Each row has a name. Each question is about the rows just above it.

63 113 121 141 77 9 61 20 121 98  J955
73 100 113 116 81 29 81 37 117 94  J381
73 104 112 114 83 51 90 51 102 93  J165
64 106 111 125 80 37 77 35 106 93  J334
63 99 123 115 82 43 85 50 99 95  J168
64 93 109 136 79 13 67 35 107 95  J846
61 107 110 147 86 20 52 37 108 103  J752
64 106 111 125 80 47 77 35 106 93  J436
69 96 114 112 86 53 87 60 105 93  J131
51 103 120 153 100 25 45 21 126 104  J457
63 99 115 123 79 42 72 29 124 92  J569
Does one of the named rows hold 112 125 side by side, in this order?
no
Does one of the named rows hold 116 81 29 81 side by side, in this order?
yes
Among the named rows, does one hold 83 51 90 next to each other, in this order?
yes

97 118 102 100 58 161 130 102 103  J376
87 77 104 100 62 103 147 106 101  J570
94 101 102 97 22 122 161 101 102  J707
96 156 100 101 61 164 109 107 101  J744
93 129 103 99 56 122 144 101 108  J711
97 122 104 100 104 150 177 86 109  J275
92 69 102 98 31 153 160 69 105  J660
87 94 102 96 37 141 146 108 106  J922
94 101 102 97 22 122 161 87 107  J674
94 107 102 102 90 172 158 97 104  J910
96 133 100 104 59 148 194 115 101  J759
Does one of the named rows hold 59 148 193 115 101 side by side, in this order?
no
Does one of the named rows hold 94 102 96 side by side, in this order?
yes
Among the named rows, does one hold 103 62 next to each other, in this order?
no
Is 62 103 147 printed in one of the named rows, side by side and in this order?
yes
Among the named rows, does one hold 141 146 108 106 next to each other, in this order?
yes

43 134 42 170  J941
93 143 101 72  J571
104 145 87 164  J750
108 129 120 67  J757
97 55 121 147  J297
165 77 160 133  J22
56 105 159 118  J892
119 106 139 79  J512
Does one of the named rows hold 108 130 side by side, in this order?
no
Among the named rows, does one hold 87 165 next to each other, in this order?
no
Among the named rows, does one hold 43 135 next to each other, in this order?
no
Does one of the named rows hold 165 77 side by side, in this order?
yes
Among the named rows, does one hold 104 145 87 164 next to each other, in this order?
yes

54 127 123 134 46 46 47 124 105 : J44
116 115 101 139 117 118 113 101 99 : J930
167 94 74 112 176 174 172 70 87 : J396
116 115 101 136 117 118 113 101 99 : J427
54 127 123 134 46 46 140 124 105 : J55
37 96 119 86 35 37 38 121 104 : J310
Is 117 118 printed in one of the named rows, side by side and in this order?
yes
Is 101 138 printed in one of the named rows, side by side and in this order?
no
Does one of the named rows hold 174 172 side by side, in this order?
yes

146 138 129 64 116 103 83 136 108 19 84 93 79 106 72 94 78 90 101 86 76
 75 91 122 126 88 100 109 63 82 78 118 102 73 52 126 101 76 82 113 89
 124 103 -> J238
116 101 108 97 104 103 83 116 102 64 103 92 79 106 104 113 97 90 106 89
 95 104 87 107 126 109 104 103 89 87 97 98 102 86 98 128 92 73 101 113
 98 113 98 -> J98
81 94 91 107 97 103 110 84 101 142 103 102 114 100 104 95 104 104 99 107
 106 104 108 94 80 99 100 100 113 109 104 98 102 113 110 79 103 120 101
 93 100 90 98 -> J32
116 101 108 97 104 103 83 116 102 64 103 92 79 106 104 113 97 90 106 89
 95 104 87 107 126 109 104 103 89 87 97 98 102 86 98 128 91 73 101 113
 98 113 98 -> J16
137 127 122 74 112 103 83 129 105 31 92 92 79 106 83 103 84 90 106 88 83
 86 87 117 126 98 104 106 71 85 85 111 102 77 66 128 95 73 88 113 93 119
 98 -> J254
113 96 107 101 104 103 83 115 102 73 107 92 79 106 110 122 97 90 112 89
 95 113 83 107 126 120 109 103 91 87 97 95 102 86 105 128 85 72 101 113
 98 113 94 -> J671
116 101 108 97 104 103 83 116 102 64 103 92 79 106 104 118 97 90 109 89
 95 107 85 107 126 115 107 103 89 87 97 98 102 86 98 128 88 73 101 113
 98 113 96 -> J421
Is 73 102 printed in one of the named rows, side by side and in this order?
no
Among the named rows, does one hold 103 92 80 106 next to each other, in this order?
no
Is 126 88 100 109 63 printed in one of the named rows, side by side and in this order?
yes
Is 83 107 126 printed in one of the named rows, side by side and in this order?
yes

150 56 128 81 86 98 90 118 85 63 76 110 83 69 117 113 107 101 76 71 88 -> J724
108 91 66 105 69 71 108 91 58 135 88 89 134 53 82 113 145 35 30 77 66 -> J769
121 120 81 129 80 89 88 84 87 108 137 127 101 111 125 98 98 78 132 111
 120 -> J983
90 137 95 109 97 65 116 99 65 159 96 51 92 160 68 125 97 80 84 99 61 -> J79
79 118 93 98 90 132 85 81 107 154 62 45 85 93 91 84 103 70 95 99 87 -> J42
79 128 82 132 65 95 112 119 104 155 141 74 106 113 67 157 93 126 94 88
 68 -> J346
87 96 89 91 85 88 141 104 95 121 34 89 130 116 77 107 85 100 133 37 81 -> J162
71 51 91 118 91 129 167 113 140 80 92 62 137 101 89 108 44 141 127 70
 133 -> J209
100 127 110 104 101 100 84 145 141 102 88 70 80 98 111 103 70 72 137 85
 173 -> J600
Is 108 137 printed in one of the named rows, side by side and in this order?
yes
Among the named rows, does one hold 95 104 141 88 next to each other, in this order?
no

87 113 87 105 57 93 118 69 92 104 76 101 98 80 76 110 67 120 116 : J353
127 83 110 125 78 105 124 64 97 155 82 47 124 104 101 143 102 101 141 : J139
121 102 67 138 133 122 117 86 106 102 162 93 113 124 99 126 128 123 123 : J856
109 96 90 84 79 114 104 79 41 51 60 108 111 84 109 81 132 114 158 : J621
115 116 73 97 54 109 83 84 111 93 80 55 116 113 104 59 31 101 63 : J231
100 77 104 110 89 47 67 121 24 104 115 83 129 67 155 71 95 137 127 : J668
107 110 113 77 70 104 93 47 105 131 72 120 99 72 122 37 103 101 88 : J658
Does one of the named rows hold 55 116 side by side, in this order?
yes
Is 109 81 printed in one of the named rows, side by side and in this order?
yes
Is 126 128 123 123 printed in one of the named rows, side by side and in this order?
yes
Among the named rows, does one hold 128 123 next to each other, in this order?
yes
Is 155 97 printed in one of the named rows, side by side and in this order?
no
Does one of the named rows hold 138 67 102 121 side by side, in this order?
no
Does one of the named rows hold 163 93 side by side, in this order?
no

96 101 144 97 95 89 117 136 : J903
69 171 61 66 57 130 166 104 : J95
60 128 75 129 156 165 36 143 : J900
110 112 96 139 111 89 78 39 : J723
105 71 92 54 70 86 54 78 : J21
116 32 161 96 157 100 113 159 : J651
Does one of the named rows hold 111 139 side by side, in this order?
no
Is 93 54 70 printed in one of the named rows, side by side and in this order?
no
Does one of the named rows hold 117 136 side by side, in this order?
yes
Is 36 143 printed in one of the named rows, side by side and in this order?
yes
Does one of the named rows hold 106 71 92 54 70 side by side, in this order?
no
Among the named rows, does one hold 53 78 next to each other, in this order?
no
Is 54 92 71 printed in one of the named rows, side by side and in this order?
no

84 150 105 88 92 98 72  J149
128 80 81 111 136 101 145  J676
111 133 67 108 78 98 54  J406
76 78 78 106 109 102 98  J394
81 108 109 95 124 100 121  J701
62 72 120 70 61 99 58  J53
105 129 60 117 90 99 64  J646
62 91 120 70 61 99 58  J971
82 77 111 73 67 99 70  J307
84 150 105 88 92 98 30  J349
102 89 63 119 116 101 106  J232
Is 99 67 73 111 77 printed in one of the named rows, side by side and in this order?
no
Does one of the named rows hold 78 108 67 133 side by side, in this order?
no
Among the named rows, does one hold 77 78 78 106 next to each other, in this order?
no
Does one of the named rows hold 133 67 108 side by side, in this order?
yes

81 83 99 75 112 61 118 96 74 118 97 130 97 123 74 116 46 93 125 104  J26
112 64 105 159 132 35 119 95 61 122 151 82 112 137 75 140 37 99 111 130  J395
122 112 94 115 108 71 95 93 126 104 116 97 148 119 114 65 111 102 81 100  J813
76 107 93 123 97 52 113 99 94 109 105 113 152 126 27 121 44 118 89 100  J783
95 85 92 124 94 57 109 108 124 88 92 137 147 91 121 127 103 87 150 102  J121
90 124 75 106 65 114 90 104 130 127 71 103 93 38 59 68 120 113 101 67  J392
102 116 64 100 113 135 107 96 108 104 115 85 104 93 153 105 136 109 93
 91  J269
73 102 102 45 105 103 145 105 57 109 110 97 136 113 88 176 71 126 93 108  J424
98 79 136 86 88 85 99 103 73 86 72 112 82 118 53 123 32 87 92 113  J36
94 73 89 111 96 120 104 100 61 125 82 93 17 69 72 132 46 89 119 97  J108
101 103 111 38 113 108 123 99 85 76 97 110 140 141 145 136 88 100 83 112  J220
103 121 129 63 103 101 98 99 102 99 122 82 127 118 94 68 140 117 69 106  J788
Is 119 95 61 122 151 printed in one of the named rows, side by side and in this order?
yes
Is 80 83 99 75 printed in one of the named rows, side by side and in this order?
no

144 75 84 109 151 126 70 93 89 89 -> J164
116 99 96 107 95 104 89 125 111 101 -> J822
151 131 143 122 22 121 73 127 38 59 -> J687
87 96 121 159 31 104 156 151 140 159 -> J719
151 131 142 121 22 120 73 126 38 58 -> J29
125 115 121 110 62 111 87 113 70 81 -> J296
137 78 86 107 142 121 75 95 91 92 -> J714
97 115 117 60 112 104 128 72 109 115 -> J830
104 100 99 102 99 102 98 107 103 100 -> J684
95 103 104 98 102 97 97 100 93 98 -> J195
76 124 125 91 113 79 79 104 58 85 -> J517
115 77 89 105 96 116 117 93 112 142 -> J325
Does one of the named rows hold 124 125 91 113 side by side, in this order?
yes
Does one of the named rows hold 112 60 117 side by side, in this order?
no

99 100 148 56 98 88 101 120 99 96 99 103 102 102 143 94 102 103 102 98
 110 100 113 99 65 97 77 105 94 101 107 146 96 102 110 101 : J56
97 98 73 133 93 69 101 146 101 97 101 101 100 133 56 42 102 124 100 96
 126 101 141 99 134 96 113 100 66 97 99 64 64 100 106 100 : J199
99 100 148 56 98 88 101 120 99 98 99 103 102 102 143 94 102 103 102 98
 110 100 113 99 65 97 77 105 94 101 107 146 96 102 110 101 : J355
102 97 41 143 99 100 102 101 104 102 99 103 98 99 31 100 96 96 99 100
 103 102 93 99 143 101 120 93 102 99 99 42 104 102 96 101 : J770
104 101 143 60 100 122 101 67 101 104 100 103 99 74 147 141 111 81 101
 100 71 100 73 96 59 95 74 97 125 98 109 142 128 99 103 101 : J631
99 92 74 112 99 137 98 43 101 100 96 100 99 54 82 156 100 70 98 97 67
 100 48 98 107 102 101 91 148 99 104 83 140 100 98 98 : J173
99 92 74 112 99 137 98 43 101 100 96 100 99 54 82 156 100 70 98 97 67
 100 48 98 107 102 74 91 148 99 104 83 140 100 98 98 : J202
Among the named rows, does one hold 67 101 122 100 next to each other, in this order?
no
Does one of the named rows hold 105 94 side by side, in this order?
yes
Does one of the named rows hold 112 99 137 side by side, in this order?
yes
Is 65 97 77 printed in one of the named rows, side by side and in this order?
yes
Does one of the named rows hold 148 91 101 102 side by side, in this order?
no
Is 99 64 printed in one of the named rows, side by side and in this order?
yes
Among the named rows, does one hold 110 102 96 146 next to each other, in this order?
no

21 180 69 100 89 137 51 119 135 59  J515
22 74 180 98 74 103 96 82 106 148  J692
22 37 155 168 92 69 92 104 94 82  J732
22 179 81 92 127 58 143 101 59 95  J847
Among the named rows, does one hold 104 94 82 next to each other, in this order?
yes
Among the named rows, does one hold 179 81 next to each other, in this order?
yes
Does one of the named rows hold 69 92 168 155 side by side, in this order?
no
Among the named rows, does one hold 168 93 69 92 next to each other, in this order?
no
Is 148 106 82 printed in one of the named rows, side by side and in this order?
no
Does one of the named rows hold 98 180 74 side by side, in this order?
no
Does one of the named rows hold 168 155 37 side by side, in this order?
no

153 58 68 129 126 72 89 118 87 104 92 94 23 66 48 80 115 = J100
115 35 53 145 119 99 117 121 90 103 130 76 42 27 68 101 122 = J730
149 68 60 127 143 91 128 125 85 110 124 81 30 54 70 88 105 = J680
Does one of the named rows hold 81 30 55 70 side by side, in this order?
no
Among the named rows, does one hold 122 101 next to each other, in this order?
no
Is 149 68 60 128 143 printed in one of the named rows, side by side and in this order?
no
Does one of the named rows hold 93 23 side by side, in this order?
no
Does one of the named rows hold 94 92 104 side by side, in this order?
no
Does one of the named rows hold 68 60 127 side by side, in this order?
yes
Does one of the named rows hold 130 103 90 side by side, in this order?
no

178 41 102 76 107 85 121 76 159 86 80 92 113 79 171 76 105 78 116 123
 128 78 136 89 48 109 80 108 65 91 96 123 103 155 159 64 123 104 49 97
 80 74 81 65 142 117 80 92 44 106 73 50 131 118 142 108  J591
185 75 121 81 60 73 59 48 130 110 53 106 174 137 117 57 119 77 83 108
 111 71 97 94 83 141 89 135 63 54 104 85 116 109 100 77 160 66 93 122 94
 98 44 76 120 156 67 99 52 73 105 60 154 84 99 108  J585
106 135 83 75 141 118 110 138 30 89 120 97 59 132 48 101 126 85 85 87
 102 134 107 30 119 67 32 122 111 131 140 106 68 84 75 105 129 78 69 93
 118 108 88 184 69 79 121 108 156 141 90 99 38 122 81 76  J83
102 148 75 134 59 65 133 58 130 111 98 108 50 86 80 102 106 92 90 105 25
 45 61 162 43 40 123 111 131 123 117 96 100 107 116 81 71 106 132 90 72
 97 141 109 41 112 94 43 131 97 105 115 88 48 142 137  J670
71 109 92 81 164 146 28 94 79 95 110 90 107 118 41 146 139 124 77 124 36
 140 155 75 131 114 46 98 147 112 133 71 82 98 90 60 95 71 112 89 157 89
 104 118 80 74 92 164 90 139 91 129 70 92 86 80  J964
106 135 83 75 141 118 110 138 30 89 120 97 59 132 48 101 126 85 85 87
 102 71 107 30 119 67 32 122 111 131 140 106 68 84 75 105 160 78 69 93
 118 108 88 184 69 79 121 108 156 141 90 99 38 122 81 76  J568
Among the named rows, does one hold 102 87 85 85 next to each other, in this order?
no
Is 109 100 77 printed in one of the named rows, side by side and in this order?
yes

104 100 79 99 109 114 38 98 77 115 105 158 120  J940
98 100 99 102 100 100 95 100 99 101 101 101 98  J176
140 110 87 60 100 113 99 104 85 86 94 153 143  J838
106 100 76 98 110 115 31 98 74 117 106 169 123  J111
98 100 101 101 100 100 98 100 100 101 101 101 99  J656
104 102 100 95 100 100 104 101 100 97 99 102 104  J374
Among the named rows, does one hold 99 100 next to each other, in this order?
no
Does one of the named rows hold 101 99 side by side, in this order?
yes
Among the named rows, does one hold 104 102 100 95 next to each other, in this order?
yes
Does one of the named rows hold 99 102 side by side, in this order?
yes
Is 115 106 printed in one of the named rows, side by side and in this order?
no
Is 117 106 printed in one of the named rows, side by side and in this order?
yes
Does one of the named rows hold 84 86 94 side by side, in this order?
no

81 39 142 98 : J967
127 50 105 118 : J712
135 59 155 118 : J578
123 98 24 21 : J982
124 59 136 126 : J245
Is 123 98 24 21 printed in one of the named rows, side by side and in this order?
yes
Does one of the named rows hold 39 142 side by side, in this order?
yes
Is 136 59 printed in one of the named rows, side by side and in this order?
no
Is 135 59 155 printed in one of the named rows, side by side and in this order?
yes

16 103 94 69 129 112 100 111 100 48 100 76 33 141 = J751
162 69 72 21 130 118 115 141 157 111 70 100 100 100 = J530
60 141 120 87 125 120 100 147 115 134 114 77 100 115 = J177
92 100 89 79 144 92 105 135 117 106 167 79 123 94 = J835
54 100 98 83 112 127 113 68 117 105 102 111 49 37 = J4
100 178 73 130 60 48 104 61 90 100 100 128 72 120 = J119
125 102 61 128 160 107 90 69 100 52 68 27 129 115 = J948
94 20 42 134 100 118 153 161 98 109 96 83 100 161 = J842
93 112 124 80 119 105 116 103 173 123 64 156 109 53 = J243
Among the named rows, does one hold 128 72 next to each other, in this order?
yes
Does one of the named rows hold 105 116 103 173 side by side, in this order?
yes
Does one of the named rows hold 173 103 side by side, in this order?
no
Among the named rows, does one hold 111 100 47 next to each other, in this order?
no
Among the named rows, does one hold 143 92 next to each other, in this order?
no
Is 89 79 printed in one of the named rows, side by side and in this order?
yes

147 147 77 134 94 100  J81
67 136 142 39 68 35  J264
92 129 130 72 65 17  J619
103 161 152 141 85 100  J965
111 161 152 141 85 100  J739
92 129 130 72 98 37  J230
Is 129 130 72 printed in one of the named rows, side by side and in this order?
yes
Among the named rows, does one hold 72 98 next to each other, in this order?
yes

133 140 31 89 = J3
94 110 86 183 = J905
169 81 136 83 = J184
131 59 40 118 = J54
Among the named rows, does one hold 59 40 118 next to each other, in this order?
yes
Does one of the named rows hold 169 81 side by side, in this order?
yes
Is 140 31 89 printed in one of the named rows, side by side and in this order?
yes
Among the named rows, does one hold 131 59 40 118 next to each other, in this order?
yes

97 103 67 98 90 107 87 84 163 11 62 39 : J45
97 103 67 98 90 107 87 84 50 11 102 39 : J391
97 103 67 98 90 107 87 84 50 11 62 39 : J28
129 110 110 123 109 108 131 146 94 135 139 110 : J579
Among the named rows, does one hold 39 102 next to each other, in this order?
no
Is 98 90 107 87 84 printed in one of the named rows, side by side and in this order?
yes
Among the named rows, does one hold 39 102 11 next to each other, in this order?
no

143 114 46 96 96 148 103 = J293
63 170 76 76 93 91 187 = J797
155 133 27 77 78 166 123 = J236
60 163 84 73 92 88 184 = J153
83 118 62 152 159 95 78 = J883
64 165 70 83 104 89 184 = J85
98 96 88 140 147 96 57 = J819
86 145 77 68 85 101 177 = J608
150 131 33 82 69 165 124 = J403
67 151 85 76 86 92 180 = J362
73 164 76 71 83 102 186 = J480
63 126 72 143 164 73 95 = J471
Is 126 72 printed in one of the named rows, side by side and in this order?
yes
Does one of the named rows hold 92 86 side by side, in this order?
no
Among the named rows, does one hold 73 92 88 184 next to each other, in this order?
yes
Is 97 96 printed in one of the named rows, side by side and in this order?
no
Is 82 69 165 124 printed in one of the named rows, side by side and in this order?
yes

99 50 140 102 114 142 103 65 = J776
78 85 166 102 51 88 99 64 = J253
54 75 189 100 110 90 110 80 = J37
73 101 124 108 54 129 66 20 = J113
97 49 134 102 84 105 34 62 = J401
Does one of the named rows hold 50 141 side by side, in this order?
no
Is 134 102 printed in one of the named rows, side by side and in this order?
yes
Is 75 189 printed in one of the named rows, side by side and in this order?
yes
Among the named rows, does one hold 85 166 102 next to each other, in this order?
yes
Is 140 50 printed in one of the named rows, side by side and in this order?
no
Among the named rows, does one hold 48 134 102 next to each other, in this order?
no
Does one of the named rows hold 189 100 110 90 110 side by side, in this order?
yes

83 80 93 87 147 49 70 52 = J305
71 81 120 75 175 42 63 78 = J767
93 116 157 107 110 139 110 196 = J576
64 79 131 115 174 61 55 110 = J221
80 96 138 106 140 95 82 140 = J248
91 100 116 142 101 121 91 138 = J989
Does one of the named rows hold 106 140 side by side, in this order?
yes
Does one of the named rows hold 106 138 96 side by side, in this order?
no
Among the named rows, does one hold 138 105 next to each other, in this order?
no
Does one of the named rows hold 138 91 121 101 side by side, in this order?
no
Is 80 93 printed in one of the named rows, side by side and in this order?
yes

96 67 62 79 85 117 110 126 111 83  J225
113 119 116 111 109 88 106 97 122 118  J285
95 59 70 60 70 126 122 110 101 77  J761
117 110 17 34 85 88 127 102 73 116  J611
34 71 104 123 58 159 92 170 181 48  J405
91 71 104 123 58 159 92 170 181 48  J77
Among the named rows, does one hold 95 59 70 next to each other, in this order?
yes
Does one of the named rows hold 169 181 side by side, in this order?
no
Does one of the named rows hold 126 111 83 side by side, in this order?
yes
Among the named rows, does one hold 58 159 next to each other, in this order?
yes
Is 181 170 92 printed in one of the named rows, side by side and in this order?
no
Among the named rows, does one hold 70 60 next to each other, in this order?
yes

